Rows lie near named flat spaces through zero. A row that begins with a name and a colon came from that space; any other row is followed by the name of its block's space that it lies nearest.
q24q664: [ -7  -5  17  -9   8  13   1  -8  -6  -5  22   8  -3  -9   2   1  -5 -11
 -10   5   1  -9  -6  -7]
q221q817: [ 24 -28  13 -39 -19  33 -27  13 -32   2  12 -12 -24   0 -37  -8   7 -28
  -9  20   4 -35   6  -3]
q24q664: [  4 -31  -2  -7  -3 -13   6 -14  26   2  38  -2   7  27  35  23 -16  -5
  12 -38  32 -13  -2  12]
q752q275: [  7  -7  -9  13 -26 -18  -7  22  21  18   2 -11  21  23  13  15  -3  17
  26 -40  40  11  21  12]
q294q899: [  3   9   5  -2  12 -23   1  -7 -22  -9  -1 -10   8 -25  -1  15 -29 -27
   3  13  -2 -25  -8 -33]
q221q817: [  2  -2  -4   7  -8   7  18 -11  13 -14  10  -1 -12   7   9   2  12   0
   7 -13  12  -1   2  -7]
q737q602: [  8  -5 -17  21 -29  20  14  -2  15 -40   0  33 -34  22  15  13  -4 -23
 -22 -15  18  11 -29  18]
q24q664: [-22 -17  26 -26  22   4  -7  -9   5  -7  44  16  18   5  11   4 -18 -12
  -3 -12  -1 -30  -2   7]
q823q633: [ 19 -18   5  -5 -17  -3 -23  14 -19  15   5   1   0  -1   1  20 -28 -21
 -15   3  23   0 -13   6]
q752q275: [  7  -5 -25  -3  32   2  21   3   6  19 -34 -44  22 -13   3 -24  11  31
  27  10 -19  -2   0 -11]
q221q817: [ -6 -26  -4 -14   9  48  23   2  23 -30  21   3  -1  14   9 -15   9  -2
   8 -21  10 -28 -11   7]
q737q602: [ -5   9  -1   1  -4  19  12   2   4 -20  -4   0  -9  -1 -13 -14  20   2
   8  -1  -4  -8   8 -10]
q823q633: [ 12   2  16 -10 -18   5 -17  20 -30   5   2 -17   4 -20 -28   4  -5 -17
   9   9  18 -21  17 -28]
q24q664: [ -6  -6 -11   2  14  -1  21  -5  18 -17   5  -6  13   4  18   2  -9   0
  16 -18   5 -18  -7  -6]
q221q817: [ 15 -10   8 -12  13 -11 -22   8 -35  30  -9 -15  14 -27  -5  10 -32 -15
 -14  29  -3  -3 -16  -9]
q221q817: [ 15  -4  10 -17 -22   1 -21 -15 -17  18   8  -2 -38   8 -26  -5  31  -3
 -14  21 -12   6  20   5]
q294q899: [-41  20  -7   7   4 -29  -5   7  43 -35   5  44  25  44   9   0  -5  11
  15 -44 -15 -11  17  38]
q752q275: [  6   4   5  12 -29  -5  13 -36   4 -33  30  28 -50  12  12  25   5 -33
 -22  -6  15   2  -9  -8]
q823q633: [-15   1   7 -14  21 -17  13 -41  18   4  24  -4  -9  11   9  -8  26  15
   9  -2 -25  -7  19  -1]
q294q899: [ 14   4   3   0 -21 -27 -30   1 -15  35  -7  -2 -11   6 -12  10   4   5
 -10  12  -1  25  15  13]
q752q275: [-21  34   3  11  22  15  21  -4  -8 -29 -21  10  -2 -29 -16 -22  12   1
  -5  25 -34  -1  -6 -24]
q752q275: [  9  20 -10  14   6   6  36 -40 -11 -28 -14  -4 -46 -24  -2  -5  20 -16
 -15  34 -25   5 -19 -35]
q294q899: [-14   6 -20   9  17 -28  27 -24  35 -18   1   0   6  20  26   2   4  12
  21 -24 -11  -7   4   3]
q737q602: [ -9 -13   5  -6  -1  19  10   0  13 -30  26  16   1  11  11   5 -11 -17
   1 -22  16 -24 -10   3]
q737q602: [-26  38   9   8   3  -6 -11  25  -9 -26 -18  23  20 -11 -26 -10  -5  -3
   4   4 -18 -10  12  -7]
q24q664: [ -4  -2  -3  19  -1 -26   7  -1  19  10  11   2  21   7  32  22 -21   8
   9 -27  26  15  -3   4]
q823q633: [  0  -3  -3 -16  13 -14  -6   8 -14 -24  -4  -3  16  -7  -7   8 -34 -31
   7   2  -6 -46  -9 -14]
q221q817: [-26  20  -2  14  -8  44   6  32  18 -38 -15  37   5  10 -16 -26  18  12
  -4 -13  -7   8  -1  22]
q294q899: [-33  19 -16  15   9 -12  14  14  35 -55  -6  35  26  24  12   1 -18  -4
  16 -38  -6 -23  -4  16]
q737q602: [-29  47  11  14   4 -27 -22  23 -17 -20 -25  34  22 -16 -24   0 -20  -8
  -9  12 -27   1   6  -2]
q221q817: [-10  -6  -1   2   1  35  23 -19  26 -14  16  14 -24  16   9 -17  35  16
  -7  -8  -6  13  -3  15]
q823q633: [ 15  -2 -42  11   3 -25  10  10  15   2 -42 -23  12  14  10   0  -7  13
  23 -11  -5   1  -4   9]
q737q602: [ -4 -15   6 -14  -2  -2 -14  13   3  -6  17   7  16  12   2   9 -21 -13
   5 -18  13 -24   1  10]
q294q899: [ -7  21   6  -6  13 -74 -20 -21 -17   4   1   2  11  -6  -1  25 -31 -21
   3  10 -23 -19  12 -15]
q823q633: [ 37 -15 -19  -7 -21 -25 -20  28 -21  24 -27 -42  13  -1 -13  15 -20 -10
  24  -1  24 -17  11 -12]
q737q602: [ -6  40 -11  44  -1 -27  -4  10  -9   6 -43  27   5 -18   8  10 -20   7
 -28  20 -15  56 -24  10]
q24q664: [ -7  27 -31  23   0 -11  21  20  16 -34 -42  -6  17   2  -5  -9   1   8
  30 -16  -5 -11   5 -12]
q294q899: [-20   6 -12  16 -13  83  -2  69   8 -66 -34  60   9   9 -21 -28 -14 -13
 -28  -9   0  -1 -41  42]
q752q275: [ -8  21  -4  33 -36  -9  23  -6  27 -38  14  20 -16  18  13  18  12  -5
  14 -39  34   7  14 -12]
q737q602: [  1  -8   5   3   3 -24  -9 -18  -3   3  17  21  -6   4  24  27 -32 -21
 -25   1   3   8 -24  13]
q24q664: [ 23  -7 -10   4 -24  21  14  -8  -6 -14  -3 -11 -36   0  -7   0  18 -14
  -3   6  13  -3  -5 -16]
q221q817: [ 26  -1   5   5 -34  11   2  -5 -22  -4   5 -11 -35 -12 -13  12  10 -22
  -6  11  25   0   2 -27]
q752q275: [ 36 -43 -27 -29  -1  40  20   4   0  -6  -9 -51 -15   7 -10 -19  19  -5
  27  -1  11 -44  -2 -14]
q752q275: [ 29 -46  -9 -40  -4  50  12 -10  -9 -26  15 -23 -37   9 -14 -13  13 -32
   1   9   2 -55 -13 -10]
q737q602: [  3 -34  -1  12  19  10  29 -26  23   6  36   6   5   1  63  24 -31  -5
 -16 -20  32  17 -45   8]
q24q664: [-22  20  40 -20  13  33 -18   4 -37 -17  11  25  -7 -33 -40 -21   5 -20
 -28  40 -31 -17   0 -16]
q221q817: [  6 -45  -5 -42  18   9   1   8  10 -16  26 -25  26  18   6   0 -22 -20
  32 -28  14 -73   2  -2]
q24q664: [ 20   2 -15  14 -27  24  28  -4  -1 -37  -7  -9 -34  -4  -6   2  15 -21
   6  -3  21 -12  -6 -29]
q823q633: [ -6   3  -5 -17  20 -13   9  -5   2 -12  -3 -22  15  -3 -10 -10   3   0
  29  -3 -16 -39  17 -21]
q752q275: [-28  13  21  19 -12 -44 -22  -4  24  11  35  46  20  27  30  32 -23   6
 -11 -37  20  30  10  34]
q823q633: [  4  11   4  25 -23  -4  -6 -13  -1   7   2  33 -32   6  11  15   3  -3
 -39   9   4  50 -16  21]
q294q899: [-15   6 -42  32  -4  21  41  16  55 -52 -23  19   8  34  25 -11   9  18
  20 -46  10   5 -15  24]
q294q899: [  9   1   4  14 -31  16  -3  35  -6  -7   0  -5  12  -7  -6  11  -9  -8
  13 -20  46  -2   7 -16]
q823q633: [ 17  -7 -29   6  -2 -12   1  20   4   5 -32 -21  15   6   3   2 -13   5
  18  -8   7  -4  -5   4]
[ 22  -6   1  24   5  -1  31 -41  -9  24  10 -17 -28 -31  36  20  -3  -3
 -22  22  17  41 -31 -29] : q221q817
[-14  -3  10 -32  10   5 -26  10  -6  -6   4  11   7  12 -28 -19   6  -3
   0   7 -30 -30  16  19] : q24q664
[ -1 -13 -32   2  22 -12  17  -7  31   2 -16 -10  14  22  26  -6  -2  21
  14 -16 -13   3 -11  24] : q823q633
[ -6  -5  -4   1  10  22  20   1  12 -18   4   0   4  -2   8  -8   3   1
   6  -8   4 -10  -9  -5] : q294q899
[  9  21  -3   1 -22 -70 -26   2 -12  14 -11 -15   8   8 -15  24 -10  -8
  24  -7   4 -12  37 -15] : q221q817
[ 48  -9  -9  18 -37 -24   4  -6 -18  49  -7 -56 -16 -16   6  26   9   6
  19   2  49  27  17 -38] : q294q899
[  5  -7  -3  -8   9  18   9  11   4  24  -9 -39  16  -8 -10 -23  27  31
  29  -1   3  -2  22 -13] : q737q602
[ 17  12  15  -6 -32  -6 -26 -25 -26  32   0   4 -58   2 -32  -5  46   4
 -30  39 -22  37  23   6] : q221q817
[  6   1  -5   0   0 -44   1 -21   5  15   6 -16   2   7  13  17  -3   2
  16  -9   3  -3  15 -10] : q221q817
[  7 -32  32 -12 -14  56 -22  37 -16  26  30   4  17 -12  -2   1 -14  -3
 -17  -4  44   8 -11  11] : q823q633
[ 10  21 -23  31 -20 -25   5 -10   7   2 -30   9 -25  10   6   9  11   9
 -11   5  -7  42  -5  11] : q823q633
[ 23  19   1  27 -40 -24  16 -46  -4  13   9  -9 -60  -2   5  20  39   1
  -9  10  15  42  17 -27] : q221q817
[  5 -20  -1 -20 -19   0 -31  36   1  -5   6   4  19  26 -14   7 -19 -13
  13 -26  20 -32  13  22] : q737q602
[-33  37  27  22  57 -36  25 -56 -11   9  15  18   8 -51  34  12 -22   1
 -31  37 -37  32 -28 -31] : q737q602
[ 18  17  15  15 -43   4 -16  11 -24  24  -5  -7 -23 -14 -25   5  24   4
  -7  14  22  32  23 -17] : q823q633
[-13  10 -13  -8  26 -27  19 -29  17 -15  -3 -10   1   9   4 -10  14   8
  22  -3 -33 -23  14  -9] : q823q633
[  6 -13 -19   2  17  50  27  -4   7 -15 -19   0 -19  -6   5 -25  15   6
 -17  18 -18  10 -35  10] : q294q899
[  9 -19 -33  -7  22 -23   3  -4  24  29 -24 -27  18  24  18  -9   4  32
  20 -10 -17   7   2  28] : q24q664
[ 10  32  -6  34 -29 -43   2   2 -10  -3 -17  -6  -3 -13   0  27 -10  -9
  12  -6  24  16  12 -31] : q221q817
[  2 -15  -1  -4   4  18  12   0  10   2  10 -12   6   2   9  -5   5   7
  11 -11  13  -6   0  -3] : q737q602
[-11  15  -4  28   0   6  18  -6   9 -29  -2  33  -8  -4  20  10 -15 -11
 -22  -3   3  20 -30   4] : q737q602
[-20   5  38  11 -11  58  -2  11  -5  -4  29  40  -9 -15  -3  -9  11   2
 -36   6  16  33 -13   9] : q823q633
[-12  32  -8  33 -38  23  15  33  15 -54 -16  25  -4   7 -16  -3  14  -4
  15 -29  26   0  12 -10] : q221q817
[-36  49  30  28  10  -7  -2  19 -15 -18  -3  32  32 -39  -6   6 -24  -5
  -9   7   0  13  -2 -24] : q24q664
[ -4   9  -7  30  15 -30  12  -3  13  31 -10  -7  28 -11  36  15 -19  25
   3  -8  12  42 -12   1] : q24q664
[-28  17   8  14  10  25  27  -3  14 -50  13  30   2  -8   8  -5  -3 -12
  -4 -12   0 -12 -14 -13] : q737q602
[ -3  -1   2  -3  33 -29  -1 -38  -5  27   2   3  -6 -10  21   6 -11   5
 -25  28 -34  23 -20   9] : q752q275
[ 18   3  19   8 -27  23  -2 -10 -27   6  12   5 -39 -22 -11   8  11 -18
 -29  25  17  23  -8 -19] : q24q664

Rows lie near named flat spaces through zero. A row that begins with a name and a colon came from that space; any other row is followed by the name of its block's space that it lies nearest.
q911-q781: [ -8  11 -14  32  -4  10  -7  22  19  30  -6 -18 -27  -8  24   2 -15  22
  -6  -6  -1   6   4 -11]
q596-q315: [ -9  19   6 -22  18  49  12  -6  15   4  -2  13  12  -2  -6  27 -12  -2
  -7   6 -34   6   0  16]
q911-q781: [-22  14  -9 -27 -12   2 -34 -25  -9  -9  52  19  39 -28 -10  12  11   4
  34  11  -1 -13 -24  -2]
q309-q447: [-25  15  13 -23   9   0 -11   7   1 -18   1 -12 -16  14 -11  20  -3 -12
 -11   9   3  -2   7  -4]
q596-q315: [ 16 -20  -6  41 -15  37   1 -20 -18   8  -3  12   0  -8   6  -1  20  29
   6 -19   4   3  13 -42]
q758-q223: [ -6  28  42 -12  21 -33  16  18 -11  30 -14 -60 -20  52   4   4 -30 -60
  -1   6  21  -8  -1   1]
q758-q223: [  6  21  -4  -7  17  13 -19  -4  -8   4   2 -28 -21  21 -15  -4  19  -2
   7  -3   6  23  10 -26]
q911-q781: [-24 -12 -28  10  -1   4 -16  39  53   9  14  13   2 -27  18   0  -5  31
   6  13 -26   2  -3  28]
q309-q447: [ 29   4  -6   4  -6   6  -3  -3  10  13  -4   1  23 -16  -2  -3  10  33
   6 -11 -15  -3  -8  -6]
q309-q447: [-39 -27 -28   5   0 -11  12   1 -32  -4  10  22  15   9   0   5  -5 -46
  30  17   5   1  -5  -2]
q758-q223: [  0 -19  -5  11  22  -3  27  15 -13   2 -34 -12 -14  44 -13   0   6 -36
   0  -2  -3  16  20  -9]
q309-q447: [ 53  25   9 -15  -3 -12 -18 -13   8  11   0 -22  29  -7 -21 -10  27  39
   9 -19  -7  -5 -13 -14]
q911-q781: [  9 -21  10   2   8  38 -20 -13  38 -38  11  30  -1  -2 -31   6  51  39
 -14 -16 -23   7  30   6]
q309-q447: [-22 -12  -8  -4  -7  -8   6  19   5  -4  -4  12  12 -11  10  13 -17   1
   0  13  -8 -13  -7   8]
q911-q781: [-14  27 -15  -4  16  36  -8 -29  -6   4  26  12 -21   0  -5  -2   0 -23
   4   0  -2  29   1  15]
q596-q315: [  3  22 -35  -5   5   3 -21 -23 -29   1  24  -7 -36  -7   6 -38   2 -15
  11   9  26  40  -8  -4]
q309-q447: [ 12   6  15   1  -7  -6   3  -2  -5  20   6 -13  11  -5  15  -8 -13   0
   8   2   8 -11 -13  -2]
q911-q781: [  1   2 -22  18  13 -12  10  19  27  20 -11   0  -7   8  -2  -5  -2 -10
   0  -9 -17  13   2  29]
q758-q223: [-15   9  -6  16   6 -13   4  13  15  -6 -19  -3 -36  14  -6  14  -4 -10
 -27 -15   1   5  16  13]
q596-q315: [ 14   5 -28 -10  17  76   4 -13   6  28  20  18  26 -25  15 -16  -4  18
  29  20 -36  33 -13   5]
q309-q447: [-17 -19 -14  21   3  22  19 -11 -28  28  17  11  14   5  18  -8 -12 -36
  35  12   3   8  -7  -6]
q758-q223: [ 16  27  -9 -15 -18 -28 -20 -14 -35   9  13 -23   1 -18  11 -20 -10   6
  13   5  30  -2 -27 -23]
q596-q315: [-25  42 -12 -18  13 -16 -34  23  19  17   7 -35  13  15 -28  41  11   4
  21  -6 -19  -7  -6 -20]
q596-q315: [ -8 -17 -12  14   4 -20  -2  31  27   3 -13  -4   7  11 -10  10  13   8
   5  -7 -16  -6   9   2]
q596-q315: [ -6 -40  16 -36  21  17  12  26  42 -26   5  23  30   2  -4  -9   5   0
   2  34 -35  -1   6  45]
q596-q315: [ 19  17 -36 -22  15 -28  23  11 -20  10 -38 -11  20  14 -20   2  -8 -21
   8   0 -17  14 -16   1]
q758-q223: [ -3  77  27 -37   9  -2 -31 -17  12   0  22 -35 -46  -3   0   2 -22  -5
 -30   0  20   9 -10  20]
q758-q223: [-24 -14 -12  11  10 -35 -16  21  -2 -10   0 -20 -24  34 -17  -3  22 -26
  12  -1  17   8  17 -12]
q911-q781: [-25   3 -50  25   8 -26  13  20  12  26  -9  12   6   5  -6  14  -9 -28
  16 -10 -20   8  -7  25]
q309-q447: [ 45   0  41  74  -6 -16  29 -46 -30  45  -6 -22 -20  41   0 -20  13 -40
   2 -57  40  -7  15 -15]
q911-q781: [ 10  24   8 -12   1   3 -24  -7   8  10  25 -19  -6 -10   6 -16   1  12
   8   5   9   6 -10   1]
q911-q781: [-21  -2 -19  -4  -1 -14  13 -10 -44 -14 -14   9  -2  15 -13  16  -5 -37
   3   0  11   2   0 -17]
q758-q223: [  6 -32 -34  20 -26 -32  13   3  -5 -12 -16  40  32 -27  -3   4   7  20
   2 -13  -9 -17 -10   5]
q911-q781: [-37 -34 -26   0  -7 -12  22   9 -24 -28 -20  37  20   3 -11  29  -4 -22
   2   8  -9 -12   4  -5]
q758-q223: [ 11  12 -16 -11  -5 -40  -9  -4 -14  -6  -4  -7  13   2 -19  -2  12  -4
   9  -8   7  -3 -12  -6]
q758-q223: [ 16  24  44 -58   9  50  29 -35 -23  -6  16   9 -12 -22  41 -34 -59 -27
 -26  45  13  14 -22  43]
q309-q447: [ 32  -3 -22   0   1  -5  -2 -22 -26  26  17  -1  51  -2 -13 -21  24  -3
  52  -5  -6   7 -22 -18]
q596-q315: [  7  25 -16  19  -4  40  -5 -21 -13  33  10  -2   1 -16  12   6  -6  16
  13 -11  -5  12  -9 -24]
q596-q315: [ 13 -30  -5  -4  -6 -13  -2   4   5   0  28   8   2 -22  32 -59  -7  -1
  17  29  17  10 -15  31]
q596-q315: [ -3 -10 -11  -3   8  -5   7   2   7 -13   4  13 -23  -2   9 -28  -8 -18
 -10  13   6  20   3  35]
q309-q447: [  8   7  26  21  -1  42  17   9  25  40  -6  -7   4 -11  31  11 -28  22
  -9  -3 -18 -11  -1   3]
q309-q447: [  9   6  -8   3   5  40  -5 -16 -10  15  18  -1  -9 -11  16 -21  -2   5
  12  10   3  23  -3  -8]
q911-q781: [-28 -10  -1  -5   1  48   4   3  -7 -16   2  15 -31 -13  27   1 -24   2
 -19  26   3  14  11  -4]
q758-q223: [  7 -10  18  -8  13  56 -10  -7  -1  13  24 -10  17   5   5  -9  15  11
  29  17  -9  10   5 -26]
[ 10  35  -4 -48   9  21 -13 -35 -40  -5  25  -9   2  -8  -2 -20  -7 -17
  15  24  14  23 -21  -8] : q596-q315
[  2 -10  -3  -7   0 -16  -3 -12 -11 -24  -3  12  16  11 -30  11  27  -6
   5 -11  -1  -6   6  -8] : q911-q781
[-29   0  -9  -5 -24  -4  -2  14  -8  -1  -3  12  24 -28  15  33 -24  20
   1  10  -6 -29 -16 -18] : q309-q447
[ -9 -29 -10   4  -5   3 -10   2  -9  -9  17   9   8  -5   6 -16  14   3
  22  14   7   2   1 -13] : q758-q223
[ -4   3 -18 -17  -9  25 -44 -21  11 -29  43  25  -1 -38  -5 -13  27  40
   7   8   0  13  -3   0] : q758-q223
[  1  10 -29  40  -6   2   8   3  11  39   5   4 -21 -20  32 -19 -24   1
   1  -9   2  15 -10  22] : q596-q315
[ -3  20 -20 -12   9 -28   5  27  22  30  -2 -13  18  -6   8  -3 -24 -10
  14  10 -18   0 -24  31] : q596-q315
[  5  27 -11  -5   1  -2 -48  -6  23   0  23 -12  14  -5 -34  18  43  37
  18 -22 -13  -2   0 -21] : q758-q223
[-11  31 -26   1 -35 -22 -47 -15  -6 -17  33   6 -39 -54  23 -16 -10  39
 -17  -1  36   2 -18  -2] : q758-q223
[ 21  -8  14 -16   3 -34  20  21  17  17  -6 -10  27  -2  14 -23 -21 -10
   6  15  -6 -12 -20  36] : q911-q781
[-39  -6 -40   6   3  -8  16   1 -26  -6 -10  25   0   7  -8  22 -11 -39
   8   3  -5   7  -1   3] : q911-q781
[-14 -36   2  28 -10 -42 -19  28  28 -13  11  -5 -18   5   5 -17  20   9
   2  -3  18 -11  15   7] : q596-q315
[ 10  -3  35 -52  -9  14 -41  -4  18 -32  44  -5  12 -31  12 -27  10  43
   3  35  10  -9 -11   3] : q911-q781
[-26  10 -17   0   5 -48 -51  34  19  -4  12 -39  -5  23 -31  17  38   9
  24  -8   6  -6   8 -31] : q596-q315
[  6 -11   7  14   2   1  12  10   2  21 -11  -8  25  13  -3  12   4  -1
  15  -7 -12 -12   1 -15] : q758-q223
[ -4  58  23 -42  27  27 -22 -19   6 -13  17 -28 -57  14  -6  -9 -11 -19
 -29  11  15  32   7  19] : q758-q223
[-12   9  -2  19 -12 -50 -28  20 -10  24  10 -44  -3  14   1   3   8  -3
  27  -8  27 -17  -7 -38] : q758-q223
[ 14  39  18 -34  20  -3 -29 -22 -15  -9  11 -36   1  33 -44  10  34 -12
  12 -10   7   9   4 -29] : q309-q447
[-16 -18 -15  30  16  24  16 -11  -9   0  -5  18 -14  27 -16   9  17 -32
   6 -14  -7  19  24  -2] : q309-q447
